Each row is followed by its class number.
[ 27 -18 -19  28 -51 -12 -25  20  16  37  14  -9  23   5  37   0   2   3
  16   8 -56 -12 -11 -64 -42   4  63   4  87  15  14  18  34  15  -8   5
 -22  14] => 9
[ 27 -11 -18  27 -53   1 -30   9  13  35  -1 -10  17   4  35 -10   7  19
  13   5 -65 -11 -16 -62 -47   4  57   7  83  10  20  15  40  13  -7  16
 -26   8] => 4
[-14   4 -17  -7 -29 -14  44   9   2  -2   6 -36  14  86  10  -8  19 -37
  -2  23 -46 -12  55   9 -28 -20  39  -2  21  20  22 -41  43  50 -10   1
 -22   7] => 0
[ 39 -40 -33  27 -36  -8   2  27  24  48  15   1  21  -1  33  15   8 -13
  17  16 -50 -10 -11 -50 -71  15  44 -26 105  -6  16 -17  32  23   1  18
 -38  10] => 2
[  44    1  -27  -10   -4  -32  -22  -17  -23   14   -4   22   20    5
   25  -14   26  -18   18  -16  -31   12    4  -19 -111  -19   47   -6
   52    4    2    0   25   28    1   18  -79   12] => 2
[-25   2 -24  -3 -36 -23  41  16   0 -10  17 -39   6  85  10  -4  19 -44
   2  21 -45 -17  47  14 -29 -20  41   3  21  17  17 -49  32  57 -17   0
 -19   4] => 9
[ 33  14   5  -4   7 -44 -41 -39 -14   4 -12  30  19  14  25 -30  39  13
  16 -29 -45   2  17 -13 -91 -39  53   5  61  15  -6  12  12  43   8   8
 -55  -2] => 2
[  31   20   -7   -9   -5  -44  -36  -23  -11   15  -12   16   23   25
   33  -25   40   12   19  -40  -44    3   18  -21 -107  -43   50    8
   54   12   -7   -3   12   46   12    7  -52   -3] => 7
[-20   5 -20   1 -34 -13  39  11  -1 -11   7 -42  17  91  10  -5  21 -47
  -1  24 -48  -6  47  -1 -30 -19  40   4  22  14  26 -47  35  49 -13   3
 -12  12] => 3
[  34   11  -29  -13   -5  -24  -22  -16  -23   12    2   24   32    9
   31  -25   32   -8   11  -26  -41   -3    6  -21 -102  -26   44    3
   45   10    2    4   26   37    9   22  -76    4] => 4
[ 41 -37 -42  35 -39  -2  17  27  25  51   6  -7  17   6  36   9  12 -11
  20  11 -46 -10  -5 -49 -52  22  40 -33  99  -2  23 -14  28  34  -8  12
 -35   3] => 1
[  39   22   -6  -10   -6  -43  -35  -28   -8   15   -7   22   11   25
   25  -23   41    3   19  -35  -39   -2   17  -18 -104  -46   48    2
   61   18   -3    9    7   48    2    4  -59   -8] => 9
[  36   -2  -30   -8   -5  -32  -14  -13  -28   16    1   12   34    7
   37  -16   29  -29   10  -16  -29    6    9  -24 -105  -23   44   -6
   47    5    2    4   29   35    4   13  -79    6] => 6
[ 34  20  -1 -10  -4 -36 -49 -28 -12  11  -6  24  23   8  27 -26  36   2
  17 -36 -42   7  12 -26 -97 -36  55  13  56  11   2   3  10  38  10  10
 -56   0] => 7
[ 44  15  -5  -7   0 -45 -34 -40 -12  19  -8  30  16   3  25 -24  35   6
  23 -21 -27   5  12 -22 -84 -32  52   5  72  17   2  12   6  39  -3  -8
 -60   0] => 5
[ 34  17  -7   1   2 -43 -35 -34 -12   7 -19  19  18  14  30 -28  42   1
  12 -32 -44  -2   9 -22 -94 -37  47   8  56  17   6  10   7  43   2   7
 -52  -2] => 1
[ 30 -18 -20  24 -56  -9 -25  19  12  38  22 -10  20  -1  30   0  -6  -3
  16  13 -55   0  -7 -69 -40  -1  65  -5  90  10  14  12  36  18  -7   4
 -23  17] => 9
[ 40 -35 -33  27 -37 -13   9  32  19  52  10  -5  26  -1  35  12   8 -14
  14  16 -47 -14  -7 -53 -54  16  41 -18 108   5  19  -7  30  14  -9   3
 -34  11] => 0
[ 37 -41 -36  29 -37 -11   8  31  27  55  19   0  21  -6  35  12   8 -11
  23  21 -39  -8 -13 -56 -43  25  49 -22 105  -1  18 -10  26  27  -5   0
 -35  11] => 5
[ 34 -18 -21  23 -51  -2 -35  19  13  45  17  -5  24  -7  25   6  -3   3
  23  10 -47  11  -5 -72 -44   7  69  -8  87   7  14  -1  39  16  -2   3
 -20  16] => 7
[ 29 -39 -38  33 -40  -4  14  32  18  54  19  -4  23 -10  43  11  11 -20
  20  16 -43  -9  -6 -59 -54  23  46 -27 102  -3  21  -4  35  31  -1   4
 -30   4] => 6
[ 43  20 -14  -2  -4 -52 -30 -30  -3  19 -18  20   6  14  32 -28  46   7
  16 -28 -39 -10   7 -15 -96 -29  50  17  60  18   0  17   4  40  -2   1
 -59   0] => 5
[-22  10  -6  -9 -34 -17  39  14  15 -17   1 -37  19  84  24 -14  22 -30
  16   5 -63 -17  43   7 -36 -25  45  22  16  15  26 -41  45  53 -11  15
 -16  16] => 7
[ 30 -41 -42  31 -36  -7  13  37  23  61  12 -10  29   0  47  12  17 -22
  22   9 -43 -13  -9 -54 -56  29  38 -28  98   0  19 -11  38  26  -1  -5
 -33   0] => 6
[ -5  11 -13 -20  -1 -38  47  -7  16 -10   8 -15  37  57  18   8  11 -33
  19  11 -44   9  54  13 -56 -34  41   1  51  29  36 -43  31  32 -11  -1
 -39  35] => 5
[-10  15  -5 -25   5 -40  43  -6  10 -17   8  -8  35  54  12   9  13 -35
  20   6 -48   4  51  17 -67 -31  41   5  54  27  36 -38  32  27  -9   4
 -35  28] => 2
[  38   18   -4   -4    9  -43  -37  -35  -11   13  -21   16   17   23
   27  -22   38    7   12  -38  -36   -1   15  -19 -102  -41   48    6
   60   19   -3   10    9   41    5   15  -56   -7] => 1
[ -8  12  -5 -24 -10 -36  44   0  12 -15  11 -10  38  50  10   9   9 -48
  25  12 -43   8  53  14 -51 -33  41  -1  67  30  38 -34  23  33 -16 -11
 -36  26] => 9
[ 31 -19 -14  30 -50  -5 -34  12   7  36  19  -6  36  -1  22  -1  -8  -9
  10  13 -51  11  -8 -81 -25   6  70  -1  94   7  20  20  43  10  -3   9
 -13  22] => 3
[-15  11 -12 -22  13 -38  55   4  12 -12   4 -22  45  64  13   8  11 -37
  18   3 -41   4  63  18 -51 -28  36  -3  52  31  32 -35  32  35  -7  -5
 -32  27] => 1
[-14  17  -5 -21   0 -39  48   3  10  -7  18  -7  47  48   3  11   9 -43
  22   2 -39  15  61  14 -55 -27  44  -8  58  37  39 -44  33  30  -9  -6
 -36  30] => 8
[  32    1  -18  -10   -4  -31  -30   -9  -19   11   -3   11   31   16
   35  -17   33   -9   19  -33  -38    1    2  -24 -113  -30   47    9
   42    5    3   -3   28   32    4   24  -70   11] => 7
[ 34 -38 -41  32 -30   1  15  38  29  52  11  -9  15   3  33  13  15 -19
  14   9 -41  -4  -9 -55 -56  22  45 -29  97  -1  19  -9  28  35  -1  19
 -29   7] => 1
[ 31 -21 -24  35 -45  -6 -28  15   9  45  13 -12  33  12  35  -4   0   7
  13   5 -57   0   1 -76 -32   9  62  -8  84  12  16  19  46  14   6   5
 -14  17] => 3
[ 38 -37 -30  26 -32  -3  10  30  19  56  17   2  24   2  38   8   8  -9
  20  11 -41 -10  -1 -57 -48  19  44 -23 104   4  13  -7  37  26   0   8
 -33   3] => 0
[  34    4  -26   -5   -1  -35  -17   -5  -18   14   -1   13   23    4
   33  -23   35  -15   12  -28  -44   -2    4  -16 -110  -21   47    9
   39   18   12    6   28   28    3   17  -74   10] => 8
[-21   8 -18  -2 -36 -20  48  15  15  -8   7 -33  22  76   9  -8  21 -41
   6  18 -57  -3  46  12 -31 -20  45   0  20  24  32 -52  41  49 -15  -2
 -18  14] => 8
[  39   -1  -21  -15   16  -35  -15  -14  -24   17   -4   14   25    5
   32  -22   26  -11    7  -26  -36   -3   19  -13 -100  -26   37    7
   51   13    3   10   33   25    5   11  -77    8] => 0
[ 36 -41 -34  33 -33  -8   5  34  14  46  12  -8  29  -7  34  10  14 -23
  21  15 -48  -1 -11 -62 -50  21  44 -22 109   1  26  -2  26  19  -4  -2
 -26  14] => 3
[-14  13 -10 -27   1 -34  41   9  14 -11   4 -20  33  61  16   8  17 -41
  27   2 -49  13  57  14 -66 -33  37   6  51  21  37 -46  33  32  -8   0
 -33  30] => 7
[ 44  19  -3  -8  12 -46 -38 -37 -18  20 -15  22  14  18  31 -33  39  17
   7 -39 -49  -7  25 -17 -90 -40  46  11  61  24  -4  23  14  36  11   9
 -56  -8] => 0
[  33    1  -30  -13    3  -24  -25  -10  -32   16    5   23   33    3
   34  -21   28   -4   15  -22  -38   -1    6  -27 -105  -23   47   -1
   44    9   -1    6   30   35   15   18  -79    4] => 4
[ 29 -25 -20  32 -38  -5 -23  17  12  37  11 -10  29  -7  28   1  -3   6
  14  15 -49  -6 -12 -70 -31  10  63  -2  89  12  12  14  38  14 -10   4
 -16  17] => 1
[-12  19 -11 -27  -3 -28  42   1   7 -11  16   3  52  48   4  13  12 -46
  22  15 -45  10  49   4 -45 -27  42  -5  61  27  37 -42  25  33  -7  -1
 -38  28] => 4
[ 36 -47 -33  25 -22 -10  10  30  29  52  23   2  28 -10  37   8   8 -18
  20  18 -40  -9  -8 -46 -37  22  39 -20 111  -5  22 -14  31  25  -3  -6
 -40  11] => 5
[  40   -4  -28   -3    9  -32  -16  -15  -22   12  -13   12   37   16
   33  -16   30  -18    7  -29  -38    4   11  -22 -103  -28   40    2
   48    7    2    4   27   27    7   19  -73   14] => 3
[  42   20   -6   -7   -1  -46  -31  -34  -13   17  -23   17   10   22
   27  -28   40    9   15  -32  -43   -8   20  -14 -100  -35   40   11
   68   24    1   18   11   31   -3    9  -56   -2] => 0
[ 43 -39 -45  27 -29 -11  12  26  29  58   9   1  16   5  40   8  18  -8
  23  18 -41 -11  -4 -45 -52  19  40 -24 103   0  19  -7  25  29  -2  -3
 -39   9] => 5
[-28  10 -16  -9 -33 -26  46  18  11  -9  12 -37  18  75   5 -11  21 -38
   2  14 -61  -8  45  12 -35 -21  44   6  14  22  31 -46  44  53 -17   6
 -15  12] => 8
[ 25 -44 -35  32 -38  -4   8  28  19  51  15  -5  30  -7  43  12  13 -23
  12  17 -44  -7  -6 -55 -51  18  44 -31  99  -4  20  -7  36  35   2   8
 -30   3] => 6
[ 46 -40 -37  38 -39  -2  11  31  18  49   7  -9  26   7  41   8  17 -24
  20   7 -49 -12 -11 -58 -52  24  40 -23 102   1  29  -6  29  20   2   4
 -33   8] => 3
[-21  11 -13  -7 -21 -15  39   3  -1  -9   4 -42   5  85  17 -20  21 -22
  -4  19 -57 -18  60  14 -20 -19  37  13  14  25  20 -33  41  48 -14   3
 -15   5] => 0
[ 29 -44 -35  24 -36  -9   6  43  22  51  21  -4  34  -4  38  18   9 -16
  30   5 -45 -17 -14 -54 -61  23  45 -18 101  -2  16 -25  32  24   1   9
 -31   8] => 7
[-22   8 -13  -9 -30 -21  41   7   6 -20   4 -39   5  73  11  -8  22 -36
  -3  25 -59 -19  42  15 -48 -22  45  14  16  18  21 -42  36  50 -14  15
 -15  12] => 2
[  31   -6  -15   -9    5  -37  -21  -14  -23    2    3   15   34    4
   26  -16   28  -10    6  -23  -38   -1    4  -14 -114  -31   50    1
   46   10   -2    5   32   31    5   27  -73   16] => 2
[ 34 -40 -23  28 -36  -8   3  27  24  43  16   0  18 -10  23  14   6 -19
  19  16 -41  -4 -12 -47 -62  21  48 -26 114  -4  19 -10  31  23  -3  15
 -35  12] => 2
[ 36  20  -2  -3  -7 -42 -39 -33  -8   6 -14  19  22  26  29 -35  38  -3
   6 -31 -55  15  16 -26 -88 -39  48   7  64   4   8  11   6  44   8  15
 -53  -3] => 3
[ 34 -22 -11  28 -40  -7 -26  10  12  41  12  -7  24  -5  31   1   1  13
  14  12 -56 -13  -4 -61 -33  11  64  -4  88  16  10  15  46  14  -3   6
 -16  13] => 2
[  33   -5  -26  -18    1  -32  -21    2  -21   10   17   17   38    8
   26  -17   22  -25   11  -16  -32    3    5  -25 -102  -33   51    1
   50    7   -3   10   23   32    9    8  -77   13] => 9
[-22   4 -20   1 -33 -13  48  15   6  -7   9 -38  17  81  20  -2  24 -49
   0  29 -51  -8  47   4 -24 -17  44  -1  14  13  24 -51  39  57 -14  -2
 -20   4] => 6
[ 30 -38 -34  29 -37  -5   4  24  22  53  15   0  30  -9  43  13   6 -28
  18  18 -44  -5  -5 -57 -41  24  46 -23 108  -1  25  -7  33  24   3   0
 -31   2] => 6
[ 35  18  -5  -8  -1 -48 -34 -37  -7  14  -8  25  19   9  35 -27  38  12
  11 -25 -40  -2  11 -23 -92 -40  53  13  59  16  -2  11   8  46   4   6
 -53  -1] => 5
[-24   4 -25  -5 -31 -22  50  13   5  -6  14 -42   4  80  12  -4  24 -38
   3  31 -40 -17  41   6 -39 -18  39   8  16  15  23 -48  32  53 -20  -1
 -19  17] => 5
[ 21 -35 -35  30 -45   1  -6  36  21  46  21  -6   9  10  26  10  11 -25
  21  20 -38   3  -4 -54 -52  20  44 -20 103 -14  15 -29  19  31   0  12
 -26   8] => 7
[ 29 -12 -14  20 -54  -4 -38  14   7  40  14  -4  30  -4  17   1  -6   3
  15  13 -53  -1 -17 -73 -32   7  68  -1  89  11  16  12  40  10  -5   8
 -25  12] => 4
[ 29 -40 -32  28 -34 -15   5  40  22  50  27  -1  31  -1  36  10   8  -9
  20   9 -48 -22  -2 -50 -49  13  47 -23 106   4   9  -3  27  31   5  -3
 -33   6] => 9
[ 44 -38 -30  30 -23  -1  11  26  18  58  17   0  23  -2  40   9  11  -8
  16   4 -41 -11   8 -49 -49  19  36 -28 106   8  20  -9  40  22   1   2
 -40   5] => 0
[-22  10 -18  -1 -30 -13  48   8  15 -12   1 -38  20  78  29  -8  26 -47
  -4  23 -60  -7  52   9 -26 -20  41   6  18  17  31 -39  40  53 -12   5
 -20  11] => 6
[-10  13 -16 -21  -5 -29  52   4  11  -4   1 -23  42  62  27  12  19 -51
  15  13 -45   6  52   6 -57 -28  36  -1  47  26  40 -30  38  30 -12  -4
 -35  26] => 6
[ 35  -5 -21  -7   8 -28 -18 -18 -21   7  -6  11  28  16  30 -22  26  -6
  10 -22 -37  13  11 -21 -99 -35  45  -9  44   4   1  -1  26  44   3  23
 -72   6] => 1
[ 30   6 -18 -16   5 -23 -24 -20 -23  11 -11  23  37  -2  20 -22  25  -5
  11 -26 -35  -8   4 -18 -93 -23  42   4  42  10   1   7  27  29   5  16
 -79   5] => 4
[-12   8 -21  -8 -29 -13  46  14   6 -11   9 -36   4  80  10  -5  20 -38
   4  28 -53  -8  44   9 -44 -21  46   5  15  15  18 -47  40  49 -12   8
 -21  14] => 2
[  35   -8  -28   -3    5  -33   -9   -2  -19   16    5   17   26   20
   38  -19   34   -6   14  -33  -38   -6   11  -15 -105  -35   44   -6
   41    7   -5    3   29   45    9   10  -78    5] => 9
[-21   7 -22  -5 -34 -18  41  20   9 -12   9 -41   5  86  12  -4  25 -48
   1  21 -50 -19  40  14 -36 -20  41  13  20  19  24 -41  30  48 -21   1
 -22   9] => 9
[  32    0  -29  -10    0  -25  -17  -20  -21   18   -8   19   32   -6
   37  -12   24  -31    1  -16  -33   10    5  -30 -101  -28   42   -4
   39   -1    9    2   30   33    5   15  -74    9] => 6
[ 29 -18 -19  32 -54 -13 -24  18  12  42   8 -18  23  -6  32  -3   1   0
  14   6 -62  -7 -15 -63 -42  10  60   2  82  22  26  12  44   3  -9   3
 -19  19] => 8
